Here is a tiny trained network, its code and every weight. The questions are about switching its units off for an input and a class, where a switched-off unit gives its printed mean instead of its output.

import numpy as np


def w(rows, s, z=0):
    codes = np.array(rows[::2]) - 128.0
    scale = np.full(codes.shape[1], s)
    scale[-1] = z or s
    return codes * scale


def f(y):
    return y / 2 * (1 + np.tanh(0.7978845608 * (y + 0.044715 * y**3)))


def log_softmax(a):
    a = a - a.max(-1, keepdims=True)
    return a - np.log(np.exp(a).sum(-1, keepdims=True))


def net(x, mask):
    res = np.array(x, float).reshape(1, 5) / 4 @ E
    y = f(res @ A[0][:, :-1].T + A[0][:, -1])
    res = res + np.where(mask, y, B[0][:, -1]) @ B[0][:, :-1]
    return log_softmax(res[-1] @ U[:, :-1].T + U[:, -1])


A, B = {}, {}
E = w([
[124,79,33,128,97,99,137,138,7,131,118,102],'x0',
[20,62,119,119,173,163,125,107,150,134,170,146],'x1',
[128,129,128,130,128,128,124,131,128,128,129,127],'x2',
[197,84,123,141,244,68,99,128,130,121,158,130],'x3',
[127,129,129,128,128,129,129,127,128,128,128,128],'x4',
],0.015)
A[0] = w([
[127,90,71,135,122,115,126,132,44,128,130,119,108],'N0',
[73,115,69,128,13,132,127,132,37,128,121,121,104],'N1',
[3,72,122,124,191,139,133,124,132,128,144,128,138],'N2',
[173,119,150,137,209,103,124,120,171,125,134,119,122],'N3',
[251,170,126,112,105,113,135,125,113,128,116,132,181],'N4',
[225,211,143,132,29,133,135,129,132,129,109,127,236],'N5',
[145,78,70,138,191,101,130,132,35,127,132,123,11],'N6',
[63,168,156,118,33,148,141,134,186,127,118,134,197],'N7',
],0.025,0.011)
B[0] = w([
[127,126,114,103,121,97,138,95,46,129,86,98,220],'N0',
[87,157,123,169,138,105,143,251,137,128,152,164,253],'N1',
[55,124,119,103,129,124,128,91,140,127,203,133,239],'N2',
[152,153,134,160,147,90,132,176,170,127,148,152,198],'N3',
[146,136,140,215,117,206,130,113,107,129,65,120,214],'N4',
[173,117,130,6,139,37,121,145,153,128,165,122,247],'N5',
[155,90,138,95,119,108,103,36,144,128,123,101,216],'N6',
[137,106,129,121,120,204,120,29,101,128,88,98,234],'N7',
],0.031,0.043)
U = w([
[123,74,122,29,98,86,88,77,127,132,147,62,254],'0',
[83,97,124,107,80,245,110,62,139,127,143,111,60],'1',
[197,186,169,200,145,104,115,201,200,119,86,162,202],'2',
[85,156,129,195,174,92,112,144,233,125,216,199,36],'3',
[141,166,105,102,90,83,161,254,91,127,92,118,85],'4',
[18,146,58,163,86,128,178,193,78,129,175,154,44],'5',
[172,93,133,161,75,99,92,86,79,123,37,56,19],'6',
],0.0085,0.0048)

Each question gives the input, the list of numbers given to net, and the class t.
The units are the neurons (one row each of A and B). Each row of codes is followed by its name. A weight is (code - 128) times the scale printed after its matrix; where a second scale follows, it is the last column's (A, B and U).
mask holds one flag per neuron, in row order. A switched-off neuron (its flag False) gives its mean, the last column of its row in B, instead of its output. The means were averaged over made-up inputs and are rounded, as every weight is.
A unit's drop is (log p(t) with every unit on - log p(t) with that unit switched off) / (log p(t) with every unit on - log p(t) with every unit switched off).
The circuit of an input: a set's keep is (log p(t) with only the set's units on - log p(t) with every unit switched off) / (log p(t) with every unit on - log p(t) with every unit switched off). Starting from all 8 units, units are removed one at a time, each time the one whose removal leaves the highest keep (on an exact tie, the one counted first), for as long as the keep stays at least 0.8.
circuit, biggest first: the units of the circuit, biggest drop first
most important unit: the unit with the biggest drop
k most important neurons: the k neurons with the biggest drops, biggest first
drop when u is switched off: that unit's drop, to one decimal
input [-1,4,-5,7,1], class 3: most important unit => N3
input [8,0,-1,-7,4], class 4: circuit, biggest first => (N1, N2)
input [-8,4,0,1,5], class 3: 4 most important neurons => (N3, N0, N4, N6)
input [1,-4,7,-8,-7], class 4: 3 most important neurons => (N1, N6, N2)
input [5,-1,8,-4,-6], class 4: circuit, biggest first => (N1, N2)
input [6,0,0,2,-8], class 6: 2 most important neurons => (N5, N6)
input [5,-4,5,2,2], class 6: 2 most important neurons => (N4, N2)
input [1,0,-1,7,-5], class 6: 4 most important neurons => (N1, N5, N6, N2)
input [0,-2,-5,4,6], class 2: 2 most important neurons => (N7, N0)
input [2,-5,-4,6,1], class 6: 2 most important neurons => (N4, N1)
input [-4,-8,-4,1,8], class 2: 3 most important neurons => (N4, N2, N6)
input [-3,6,6,-1,-6], class 1: 2 most important neurons => (N5, N1)
input [1,7,2,-6,-8], class 5: 2 most important neurons => (N1, N6)
input [2,-5,6,-4,-2], class 4: circuit, biggest first => (N1)
input [6,-1,3,-8,7], class 4: 2 most important neurons => (N1, N2)
input [5,0,7,7,6], class 6: 2 most important neurons => (N5, N2)
input [-5,-7,-7,1,6], class 2: 2 most important neurons => (N4, N2)
input [-1,7,-8,7,6], class 3: drop when N3 is switched off => 0.1
input [7,6,5,-7,6], class 5: drop when N1 is switched off => 1.1
input [0,7,5,0,0], class 1: most important unit => N1
input [-3,1,1,-1,-2], class 1: drop when N5 is switched off => 1.1
